Here is a tiny trained network, its code and every weight. The questions are about switching its units off for an input and a class, where a switched-off unit gives its printed mean instead of its output.

import numpy as np


def w(rows, s, z=0):
    codes = np.array(rows[::2]) - 128.0
    scale = np.full(codes.shape[1], s)
    scale[-1] = z or s
    return codes * scale


def f(y):
    return y / 2 * (1 + np.tanh(0.7978845608 * (y + 0.044715 * y**3)))


def log_softmax(a):
    a = a - a.max(-1, keepdims=True)
    return a - np.log(np.exp(a).sum(-1, keepdims=True))


def net(x, mask):
    res = np.array(x, float).reshape(1, 4) / 4 @ E
    y = f(res @ A[0][:, :-1].T + A[0][:, -1])
    res = res + np.where(mask, y, B[0][:, -1]) @ B[0][:, :-1]
    return log_softmax(res[-1] @ U[:, :-1].T + U[:, -1])


A, B = {}, {}
E = w([
[127,126,127,130,130,132,129,126,127,130,127,128],'x0',
[102,62,121,185,109,64,86,232,149,165,119,151],'x1',
[194,104,139,173,86,31,92,67,82,87,139,139],'x2',
[138,142,158,171,229,103,82,116,163,118,134,6],'x3',
],0.016)
A[0] = w([
[141,101,54,120,48,146,164,113,74,130,76,176,148],'N0',
[94,25,123,194,121,61,73,200,139,200,84,138,108],'N1',
[34,172,120,53,185,165,151,153,190,177,94,109,64],'N2',
[147,97,136,118,118,71,111,52,73,90,190,106,128],'N3',
[105,104,121,134,118,133,121,200,152,113,175,144,174],'N4',
[33,120,76,83,98,172,119,195,105,203,79,201,142],'N5',
[113,148,190,155,206,93,110,149,170,134,166,31,146],'N6',
[79,107,121,146,134,133,166,153,117,104,118,139,51],'N7',
[162,147,104,78,48,128,174,146,68,132,138,196,64],'N8',
[185,161,163,110,184,120,136,10,91,61,139,51,89],'N9',
[170,164,173,149,137,89,83,63,126,123,112,81,114],'N10',
[189,96,133,135,84,20,83,85,106,65,177,179,161],'N11',
[150,207,143,74,134,204,160,64,68,72,165,121,90],'N12',
[229,190,175,124,192,72,117,24,122,22,139,82,106],'N13',
[128,130,141,127,117,137,152,167,121,140,177,134,154],'N14',
[160,179,113,64,151,206,160,35,78,93,122,113,210],'N15',
[134,151,149,119,145,169,142,112,111,84,127,149,79],'N16',
[114,50,136,166,130,73,82,195,120,168,122,123,2],'N17',
[113,88,135,187,95,112,88,214,122,163,147,124,180],'N18',
[76,43,77,161,98,136,114,198,139,162,101,210,182],'N19',
[132,124,161,109,147,114,119,80,139,126,121,140,36],'N20',
[117,174,182,172,201,126,50,151,149,116,139,44,42],'N21',
[59,162,111,88,196,206,163,184,190,156,125,129,190],'N22',
[107,138,152,162,183,137,50,129,136,143,115,70,18],'N23',
[147,191,155,65,142,186,170,36,137,76,144,148,108],'N24',
[200,107,135,187,58,68,71,83,64,68,157,148,7],'N25',
[92,173,139,112,119,127,134,144,161,191,113,131,174],'N26',
[131,142,80,61,72,100,152,119,115,138,96,185,202],'N27',
[56,98,93,102,68,171,135,253,140,201,114,174,154],'N28',
[109,147,77,94,50,126,155,109,79,113,88,234,91],'N29',
[103,154,99,134,135,137,136,157,139,190,96,190,90],'N30',
],0.011,0.014)
B[0] = w([
[126,172,174,107,158,122,151,141,155,133,162,158,206],'N0',
[140,187,168,111,165,111,201,143,184,142,177,175,225],'N1',
[50,173,202,91,133,69,70,39,101,238,125,52,208],'N2',
[110,118,113,148,100,157,92,134,82,120,98,101,182],'N3',
[135,97,83,107,148,156,102,141,90,78,129,95,180],'N4',
[144,95,90,178,102,149,115,149,102,76,125,99,235],'N5',
[112,161,168,100,123,86,100,77,136,180,134,135,229],'N6',
[166,112,119,116,133,100,123,128,130,114,110,137,132],'N7',
[111,142,183,107,94,71,93,78,117,177,91,127,192],'N8',
[141,61,77,169,79,153,74,121,75,119,85,98,215],'N9',
[153,69,81,146,78,167,90,103,92,139,86,85,184],'N10',
[65,173,193,64,149,60,109,81,126,208,131,135,217],'N11',
[130,161,103,118,165,136,195,175,176,88,184,144,210],'N12',
[128,62,74,148,53,168,87,129,77,121,38,106,227],'N13',
[135,110,107,111,143,148,110,137,128,102,133,99,151],'N14',
[86,185,209,83,162,54,116,83,137,186,155,128,249],'N15',
[130,149,124,123,156,117,146,139,120,132,157,141,148],'N16',
[47,210,232,42,156,32,99,21,91,213,153,65,174],'N17',
[127,131,100,162,138,150,152,170,125,82,134,123,209],'N18',
[156,104,80,160,117,162,115,134,108,102,125,90,231],'N19',
[115,111,107,131,143,140,136,142,121,117,110,129,129],'N20',
[132,204,167,95,186,108,213,152,174,133,197,185,202],'N21',
[152,188,158,122,170,100,191,167,198,146,203,205,253],'N22',
[138,176,137,140,174,150,186,174,213,111,185,225,168],'N23',
[139,173,164,129,160,112,173,156,189,147,176,194,214],'N24',
[137,196,148,119,213,136,228,198,230,116,224,250,185],'N25',
[137,109,95,91,170,168,148,165,125,75,153,121,176],'N26',
[159,131,115,157,184,148,176,166,201,100,186,184,211],'N27',
[148,62,72,161,83,177,101,161,88,78,84,90,247],'N28',
[105,186,194,81,154,73,132,99,118,190,146,101,211],'N29',
[145,135,101,134,126,128,119,134,125,99,111,122,165],'N30',
],0.013,0.026)
U = w([
[134,146,144,127,134,155,205,253,175,114,162,175,103],'0',
[115,151,205,118,119,82,97,21,116,182,130,98,95],'1',
[147,31,20,140,77,220,48,156,69,82,60,81,254],'2',
],0.014,0.0096)

Each question gives the input, the list of numbers given to net, and the class t.
The units are the neurons (one row each of A and B). Each row of codes is followed by its name. A weight is (code - 128) times the scale printed after its matrix; where a second scale follows, it is the last column's (A, B and U).
mask holds one flag per neuron, in row order. A switched-off neuron (its flag False) gives its mean, the last column of its row in B, instead of its output. The means were averaged over made-up inputs and are rounded, as every weight is.
A unit's drop is (log p(t) with every unit on - log p(t) with that unit switched off) / (log p(t) with every unit on - log p(t) with every unit switched off).
most important unit: the unit with the biggest drop
k most important neurons: the k neurons with the biggest drops, biggest first
drop of u: that unit's drop, to one decimal
input [8,-3,-4,1], class 1: most important unit -> N2
input [5,-7,6,1], class 2: 2 most important neurons -> N13, N9
input [-5,0,6,4], class 2: 2 most important neurons -> N13, N15
input [-4,-4,1,-7], class 1: 4 most important neurons -> N8, N29, N22, N15
input [-1,-2,7,-6], class 1: 2 most important neurons -> N11, N8
input [1,-5,-8,6], class 1: 3 most important neurons -> N2, N6, N15
input [6,1,5,1], class 1: 2 most important neurons -> N11, N28
input [4,-4,7,-7], class 1: 2 most important neurons -> N11, N8
input [4,0,5,-8], class 1: 3 most important neurons -> N8, N29, N11
input [2,-3,4,6], class 2: 2 most important neurons -> N13, N9
input [1,-6,2,-6], class 1: 3 most important neurons -> N15, N8, N29
input [6,-6,4,5], class 2: drop of N9 -> 0.3
input [2,2,0,0], class 2: drop of N22 -> 0.3
input [-1,7,0,-5], class 2: most important unit -> N28
input [6,-1,-6,4], class 1: drop of N21 -> 0.0
input [1,0,3,5], class 2: drop of N2 -> 0.1
